Below is a small trained network, with its code and all its weights. Each question gives an input and a target symbol and asks what happens when units are switched off, that is, made to give their printed mean instead of their output.

import numpy as np


def w(rows, s, z=0):
    codes = np.array(rows[::2]) - 128.0
    scale = np.full(codes.shape[1], s)
    scale[-1] = z or s
    return codes * scale


def softmax(a):
    e = np.exp(a - a.max(-1, keepdims=True))
    return e / e.sum(-1, keepdims=True)


def log_softmax(a):
    a = a - a.max(-1, keepdims=True)
    return a - np.log(np.exp(a).sum(-1, keepdims=True))


def net(x, mask):
    ids = ['ΓΞΦΨΩαβηστ'.index(c) for c in x.split()]
    T = len(ids)
    res = E[ids] + P[:T]
    u = 0
    for l in range(3):
        r = res
        for j in range(3):
            rows = slice(4 * j, 4 * j + 4)
            q, k, v = (r @ M[l][rows].T for M in (Q, K, V))
            z = softmax(np.where(np.tri(T) > 0, q @ k.T / 4**0.5, -1e9)) @ v
            o = O[l][rows]
            res = res + np.where(mask[u + j], z, o[:, -1]) @ o[:, :-1]
        u += 3
    return log_softmax(res[-1] @ U[:, :-1].T + U[:, -1])


Q, K, V, O = {}, {}, {}, {}
E = w([
[111,169,136,74,175,140,101],'Γ',
[107,125,115,85,122,41,79],'Ξ',
[88,134,52,81,66,157,144],'Φ',
[139,115,76,175,117,87,7],'Ψ',
[186,118,56,167,173,97,165],'Ω',
[106,126,194,125,45,155,101],'α',
[137,160,107,147,169,191,35],'β',
[107,91,199,187,147,141,130],'η',
[106,184,88,188,71,135,181],'σ',
[234,163,154,122,94,114,129],'τ',
],0.011)
P = w([
[56,192,151,127,168,68,111],'0',
[69,118,150,112,202,99,124],'1',
[63,211,154,167,124,56,168],'2',
[77,70,123,105,159,140,157],'3',
[70,208,161,186,87,45,210],'4',
[90,28,104,109,120,189,200],'5',
[71,191,164,186,62,49,252],'6',
[96,24,113,97,105,209,204],'7',
],0.0034)
Q[0] = w([
[133,154,130,108,96,102,186],'0.h0',
[218,119,190,99,31,195,131],'0.h0',
[10,212,179,214,27,166,128],'0.h0',
[149,82,93,135,125,226,151],'0.h0',
[93,158,135,116,131,51,44],'0.h1',
[141,109,148,201,99,161,128],'0.h1',
[155,128,134,132,185,108,131],'0.h1',
[168,144,118,182,171,140,175],'0.h1',
[141,167,100,218,99,184,88],'0.h2',
[116,148,169,98,153,251,224],'0.h2',
[152,54,153,204,60,132,164],'0.h2',
[131,115,118,156,187,163,58],'0.h2',
],0.018)
K[0] = w([
[157,171,122,159,90,79,120],'0.h0',
[192,235,168,75,132,150,69],'0.h0',
[22,143,249,177,12,236,169],'0.h0',
[87,203,115,132,203,140,99],'0.h0',
[187,168,124,138,151,69,84],'0.h1',
[132,151,140,164,75,202,113],'0.h1',
[144,138,136,173,139,101,171],'0.h1',
[127,111,100,159,74,150,159],'0.h1',
[172,181,87,225,106,174,83],'0.h2',
[126,156,126,91,186,246,214],'0.h2',
[139,33,123,193,136,166,99],'0.h2',
[98,166,53,124,164,115,83],'0.h2',
],0.018)
V[0] = w([
[177,143,114,120,185,25,110],'0.h0',
[179,183,197,105,143,78,173],'0.h0',
[130,152,161,106,150,109,137],'0.h0',
[113,127,102,112,167,85,91],'0.h0',
[17,118,81,100,93,205,133],'0.h1',
[140,101,122,196,208,174,144],'0.h1',
[124,106,115,177,184,181,135],'0.h1',
[48,113,146,193,76,77,148],'0.h1',
[138,101,2,180,146,65,207],'0.h2',
[72,95,59,54,57,136,104],'0.h2',
[180,5,90,94,8,209,166],'0.h2',
[107,182,108,146,164,84,121],'0.h2',
],0.0048)
O[0] = w([
[199,76,82,100,214,111,150,131],'0.h0',
[107,40,122,122,154,175,121,131],'0.h0',
[124,85,137,146,133,147,127,129],'0.h0',
[179,124,112,134,163,101,143,132],'0.h0',
[186,96,178,175,127,118,191,123],'0.h1',
[141,99,125,80,142,59,120,112],'0.h1',
[141,110,135,90,145,63,138,116],'0.h1',
[166,227,167,136,180,128,179,160],'0.h1',
[76,117,209,113,121,191,65,114],'0.h2',
[141,145,107,130,189,69,46,121],'0.h2',
[157,4,89,46,171,143,89,5],'0.h2',
[98,185,151,158,107,119,132,183],'0.h2',
],0.0042,0.0022)
Q[1] = w([
[58,240,142,117,161,100,74],'1.h0',
[162,175,140,97,166,164,86],'1.h0',
[151,179,124,102,170,94,60],'1.h0',
[141,174,142,129,79,125,117],'1.h0',
[98,95,136,9,66,146,148],'1.h1',
[83,206,89,123,162,115,189],'1.h1',
[127,86,72,124,181,205,95],'1.h1',
[164,136,124,72,202,70,96],'1.h1',
[54,64,214,171,152,141,124],'1.h2',
[153,170,193,238,95,107,108],'1.h2',
[136,83,172,97,252,57,142],'1.h2',
[110,151,115,226,108,89,239],'1.h2',
],0.021)
K[1] = w([
[170,38,125,134,71,152,192],'1.h0',
[116,82,142,115,103,48,163],'1.h0',
[120,101,113,133,61,93,186],'1.h0',
[113,93,125,161,142,142,160],'1.h0',
[5,78,127,119,107,99,163],'1.h1',
[151,129,128,27,129,63,94],'1.h1',
[60,129,128,120,181,183,60],'1.h1',
[146,107,208,178,174,76,96],'1.h1',
[61,115,226,153,143,129,89],'1.h2',
[143,102,163,251,117,133,165],'1.h2',
[126,43,173,48,238,86,152],'1.h2',
[75,174,117,227,149,79,226],'1.h2',
],0.021)
V[1] = w([
[144,156,183,37,71,144,85],'1.h0',
[62,126,19,137,115,150,168],'1.h0',
[41,80,109,155,177,244,75],'1.h0',
[222,166,115,121,176,144,134],'1.h0',
[67,87,93,118,131,167,98],'1.h1',
[137,132,140,128,136,117,133],'1.h1',
[186,171,179,80,161,87,115],'1.h1',
[86,108,181,137,150,92,117],'1.h1',
[164,101,113,150,70,135,127],'1.h2',
[234,34,92,254,20,223,122],'1.h2',
[92,110,105,146,158,143,132],'1.h2',
[144,44,58,220,114,207,145],'1.h2',
],0.0072)
O[1] = w([
[129,51,115,152,76,216,147,81],'1.h0',
[89,157,81,74,157,106,132,129],'1.h0',
[64,154,172,29,193,120,80,11],'1.h0',
[199,90,119,140,166,127,153,146],'1.h0',
[87,155,133,75,161,133,94,22],'1.h1',
[144,122,125,134,125,126,136,130],'1.h1',
[148,112,100,213,82,160,149,169],'1.h1',
[157,124,92,132,114,157,106,76],'1.h1',
[119,164,131,111,147,91,106,113],'1.h2',
[81,255,183,86,198,32,100,90],'1.h2',
[128,144,138,148,114,133,146,128],'1.h2',
[112,216,164,122,143,77,145,77],'1.h2',
],0.0071,0.0011)
Q[2] = w([
[160,161,174,180,101,102,173],'2.h0',
[74,155,93,199,107,132,156],'2.h0',
[117,181,81,135,53,107,213],'2.h0',
[72,210,105,101,96,137,149],'2.h0',
[99,40,134,110,232,122,26],'2.h1',
[75,217,107,193,139,57,154],'2.h1',
[142,49,183,89,101,55,109],'2.h1',
[198,125,40,104,130,74,165],'2.h1',
[17,123,137,121,88,166,106],'2.h2',
[118,119,111,153,239,89,121],'2.h2',
[115,161,44,177,150,113,162],'2.h2',
[71,67,4,79,205,141,111],'2.h2',
],0.021)
K[2] = w([
[175,99,136,107,78,87,166],'2.h0',
[154,148,170,61,130,132,171],'2.h0',
[112,160,157,97,74,116,220],'2.h0',
[57,118,157,87,133,112,177],'2.h0',
[50,89,79,121,172,129,30],'2.h1',
[97,149,186,166,169,60,196],'2.h1',
[91,95,89,149,53,92,87],'2.h1',
[173,114,66,135,153,80,173],'2.h1',
[31,112,153,81,100,131,113],'2.h2',
[126,113,94,146,224,116,82],'2.h2',
[140,149,75,72,181,104,136],'2.h2',
[91,105,6,113,145,147,36],'2.h2',
],0.024)
V[2] = w([
[68,81,108,124,92,108,60],'2.h0',
[136,182,66,115,147,159,127],'2.h0',
[169,137,164,127,163,178,81],'2.h0',
[186,127,115,4,56,123,133],'2.h0',
[199,140,197,188,205,156,95],'2.h1',
[106,74,176,107,178,171,240],'2.h1',
[165,118,99,65,94,69,139],'2.h1',
[130,57,146,146,130,12,113],'2.h1',
[45,51,179,180,166,98,157],'2.h2',
[150,108,179,51,50,100,95],'2.h2',
[101,135,183,179,88,128,44],'2.h2',
[75,97,72,145,101,115,129],'2.h2',
],0.014)
O[2] = w([
[101,52,42,127,122,115,40,62],'2.h0',
[88,144,111,136,213,150,165,190],'2.h0',
[151,42,213,88,147,141,99,56],'2.h0',
[6,55,116,149,117,65,221,4],'2.h0',
[84,2,207,66,137,52,107,207],'2.h1',
[168,136,85,15,58,82,251,15],'2.h1',
[146,140,75,219,145,147,155,48],'2.h1',
[151,95,41,191,106,43,54,110],'2.h1',
[164,118,47,37,45,60,51,85],'2.h2',
[53,94,157,233,49,180,114,32],'2.h2',
[168,183,169,120,24,206,71,195],'2.h2',
[95,161,47,101,163,145,94,164],'2.h2',
],0.0083,0.0028)
U = w([
[134,70,82,97,130,212,164,147],'Γ',
[150,91,42,170,103,161,124,121],'Ξ',
[1,117,87,131,146,131,125,171],'Φ',
[103,130,107,172,142,117,63,52],'Ψ',
[135,124,85,140,178,68,127,137],'Ω',
[70,125,122,162,44,173,112,109],'α',
[81,100,158,89,184,183,94,118],'β',
[118,117,121,91,86,90,100,162],'η',
[111,221,116,139,131,135,125,27],'σ',
[134,77,155,209,121,137,170,252],'τ',
],0.0049,0.0029)

Each question gives the input, a string of symbols that net reads in full, and the target symbol t.
The units are the heads (4 rows each of Q, K, V and O). Each row of codes is followed by its name. A weight is (code - 128) times the scale printed after its matrix; where a second scale follows, it is the last column's (O and U).
mask holds one flag per head, layer by layer. A switched-off head (its flag False) gives its mean, the last column of its rows in O, instead of its output. The means were averaged over made-up inputs and are rounded, as every weight is.
A unit's drop is (log p(t) with every unit on - log p(t) with that unit switched off) / (log p(t) with every unit on - log p(t) with every unit switched off).
The circuit of an input: a set's keep is (log p(t) with only the set's units on - log p(t) with every unit switched off) / (log p(t) with every unit on - log p(t) with every unit switched off). Starting from all 9 units, units are removed one at a time, each time the one whose removal leaves the highest keep (on an exact tie, the one counted first), for as long as the keep stays at least 0.8.
units of the circuit, in order: the units of the circuit, biggest drop first
most important unit: the unit with the biggest drop
heads that matter: for each layer, one digit per head in row order, 1 if its drop is at least 0.15 and else 0, layers parted by /
input Ψ τ β Γ, target Γ: heads that matter	000 / 001 / 010
input β Φ β τ β Γ, target Γ: units of the circuit, in order	1.h2, 2.h1, 1.h0
input η σ Γ Γ τ Ξ Ξ Φ, target Φ: heads that matter	000 / 011 / 101
input τ Ψ Ξ, target τ: most important unit	1.h0
input σ τ Ψ τ σ, target σ: units of the circuit, in order	2.h0, 1.h2, 2.h1
input Ξ σ β, target σ: units of the circuit, in order	2.h0, 1.h0, 2.h1, 1.h2
input σ β Φ τ Γ Ξ Ψ, target τ: heads that matter	001 / 110 / 101
input Ω σ Ω τ τ σ β β, target β: units of the circuit, in order	2.h1, 2.h0
input Ω β Ξ, target Ω: units of the circuit, in order	2.h2, 1.h0
input Γ σ Ω Φ β, target Φ: units of the circuit, in order	1.h1, 2.h0, 1.h0, 2.h2
input β Φ Φ η β Ξ, target Ξ: units of the circuit, in order	2.h1, 1.h2, 0.h2
input η Ω β, target Ω: heads that matter	100 / 100 / 011
input η η β, target η: heads that matter	001 / 000 / 011
input Φ σ Ψ Γ Ψ, target σ: units of the circuit, in order	1.h2, 2.h1, 1.h0, 2.h2
input Ξ Ω α σ, target σ: most important unit	1.h2
input σ α β, target α: units of the circuit, in order	2.h2, 1.h0, 0.h0
input η α β, target α: units of the circuit, in order	2.h2, 1.h0
input β σ τ Ξ Γ Ξ Γ Ω, target Ω: units of the circuit, in order	2.h2, 1.h2
input τ Ψ Ξ Ξ Γ η, target η: heads that matter	000 / 001 / 011
input σ Γ σ β τ Ξ τ, target τ: heads that matter	000 / 000 / 101
input Γ Ω Ψ Ψ Γ τ β, target τ: heads that matter	000 / 100 / 101
input Γ Ω β, target Ω: units of the circuit, in order	2.h2, 1.h0, 0.h0
input η β Ψ β τ Φ, target Φ: units of the circuit, in order	2.h0, 1.h1
input Ψ β Ψ η, target η: heads that matter	100 / 001 / 011
input β η Ω Ω Ψ, target Ω: most important unit	2.h2
input Φ Φ Ξ, target Φ: units of the circuit, in order	2.h0, 1.h0
input Ξ Φ Γ, target Φ: units of the circuit, in order	2.h0, 1.h0, 1.h1
input η Ξ σ τ Ξ α Γ, target α: heads that matter	100 / 110 / 001
input τ η Ξ, target η: heads that matter	011 / 100 / 011
input β Ω η α Γ, target α: heads that matter	110 / 100 / 001
